Below is a small trained network, with its code and all its weights. Each question gives an input and a class and asks what happens when units are switched off, that is, made to give their printed mean instead of their output.

import numpy as np


def w(rows, s, z=0):
    codes = np.array(rows[::2]) - 128.0
    scale = np.full(codes.shape[1], s)
    scale[-1] = z or s
    return codes * scale


def f(y):
    return np.maximum(y, 0)


def log_softmax(a):
    a = a - a.max(-1, keepdims=True)
    return a - np.log(np.exp(a).sum(-1, keepdims=True))


def net(x, mask):
    res = np.array(x, float).reshape(1, 8) / 4 @ E
    y = f(res @ A[0][:, :-1].T + A[0][:, -1])
    res = res + np.where(mask, y, B[0][:, -1]) @ B[0][:, :-1]
    return log_softmax(res[-1] @ U[:, :-1].T + U[:, -1])


A, B = {}, {}
E = w([
[134,123,154,137,153,123,109,133,148],'x0',
[240,171,113,201,91,100,113,16,127],'x1',
[141,38,165,89,10,172,123,118,227],'x2',
[113,149,148,97,108,123,138,96,111],'x3',
[17,114,69,176,126,182,56,41,135],'x4',
[150,95,57,150,172,130,123,169,157],'x5',
[111,129,105,147,91,118,151,134,120],'x6',
[110,145,134,92,118,104,152,84,140],'x7',
],0.011)
A[0] = w([
[10,145,123,139,206,191,138,125,108,249],'n1',
[147,144,73,145,114,175,95,65,136,61],'n2',
[154,141,106,137,133,133,143,132,177,176],'n3',
[174,206,115,152,155,109,127,110,84,164],'n4',
[107,83,124,58,111,115,102,170,150,254],'n5',
[180,117,165,101,114,115,164,147,173,239],'n6',
[138,110,107,177,130,130,105,44,128,46],'n7',
[157,73,126,88,73,182,117,121,176,209],'n8',
[212,143,149,132,80,160,137,103,155,205],'n9',
[217,114,123,142,107,96,135,94,144,204],'n10',
[114,92,136,79,171,111,212,178,102,225],'n11',
],0.012,0.0033)
B[0] = w([
[177,204,38,150,137,110,71,42,166,250],'n1',
[80,130,162,148,202,188,108,203,235,191],'n2',
[125,157,100,101,131,117,140,175,116,166],'n3',
[106,92,105,88,255,49,190,159,84,244],'n4',
[125,142,164,159,91,191,118,90,254,220],'n5',
[124,150,94,110,89,187,95,204,56,227],'n6',
[57,177,169,148,145,237,183,208,104,196],'n7',
[46,97,135,159,56,104,71,81,229,234],'n8',
[112,129,121,46,92,110,65,198,114,224],'n9',
[105,127,92,64,132,84,75,198,59,231],'n10',
[166,177,104,99,139,204,211,145,126,240],'n11',
],0.0087,0.014)
U = w([
[155,230,209,155,210,197,227,134,85,152],'0',
[141,182,63,91,95,63,28,89,99,235],'1',
[101,106,198,105,106,214,159,149,147,127],'2',
[123,54,139,159,109,128,108,1,169,3],'3',
[142,34,133,85,182,58,165,112,18,44],'4',
],0.0096,0.0024)

Each question gives the input, the list of numbers given to net, and the class t.
The units are the neurons (one row each of A and B). Each row of codes is followed by its name. A weight is (code - 128) times the scale printed after its matrix; where a second scale follows, it is the last column's (A, B and U).
mask holds one flag per neuron, in row order. A switched-off neuron (its flag False) gives its mean, the last column of its row in B, instead of its output. The means were averaged over made-up inputs and are rounded, as every weight is.
A unit's drop is (log p(t) with every unit on - log p(t) with that unit switched off) / (log p(t) with every unit on - log p(t) with every unit switched off).
The circuit of an input: a set's keep is (log p(t) with only the set's units on - log p(t) with every unit switched off) / (log p(t) with every unit on - log p(t) with every unit switched off). Starting from all 11 units, units are removed one at a time, each time the one whose removal leaves the highest keep (on an exact tie, the one counted first), for as long as the keep stays at least 0.8.
units of the circuit, in order: the units of the circuit, biggest drop first
unit that matters most: the unit with the biggest drop
k most important neurons: the k neurons with the biggest drops, biggest first
drop of u: that unit's drop, to one decimal
input [7,-1,7,4,5,8,7,7], class 3: unit that matters most => n8
input [1,3,-6,8,0,-6,-6,5], class 4: 3 most important neurons => (n4, n11, n5)
input [4,-6,1,4,3,-6,-8,1], class 3: units of the circuit, in order => (n10, n5, n6, n1)
input [1,1,1,2,8,-6,6,-2], class 2: 2 most important neurons => (n7, n2)
input [-2,5,-8,-3,0,-5,3,-1], class 4: 2 most important neurons => (n4, n11)
input [6,-1,-1,-3,0,6,-3,1], class 0: 2 most important neurons => (n8, n10)
input [6,-7,-1,-7,-6,4,5,6], class 0: 2 most important neurons => (n11, n8)
input [0,1,8,3,-7,0,7,3], class 1: 4 most important neurons => (n10, n9, n7, n2)
input [-3,-6,-8,-7,2,1,1,-1], class 1: 2 most important neurons => (n1, n7)
input [8,1,1,2,-7,-1,0,8], class 1: 4 most important neurons => (n7, n10, n9, n2)
input [-4,1,8,-1,-8,5,2,-3], class 1: 3 most important neurons => (n10, n9, n7)
input [5,2,0,-6,8,5,8,-4], class 0: 2 most important neurons => (n7, n8)
input [2,3,5,-2,3,2,8,-6], class 2: 3 most important neurons => (n1, n7, n2)
input [3,-1,7,4,8,-1,-3,1], class 3: units of the circuit, in order => (n8)
input [-1,-8,-3,1,2,-8,-1,-6], class 1: 2 most important neurons => (n1, n7)
input [-4,2,4,-8,3,-1,7,-1], class 2: 2 most important neurons => (n1, n7)
input [6,2,-3,-7,6,6,1,4], class 0: drop of n5 => 0.0
input [8,7,-8,1,-3,6,2,3], class 4: drop of n4 => 0.1
input [-5,8,-8,-1,-1,3,3,-7], class 4: drop of n11 => 0.1
input [-6,2,4,-7,2,2,-4,7], class 2: units of the circuit, in order => (n1)
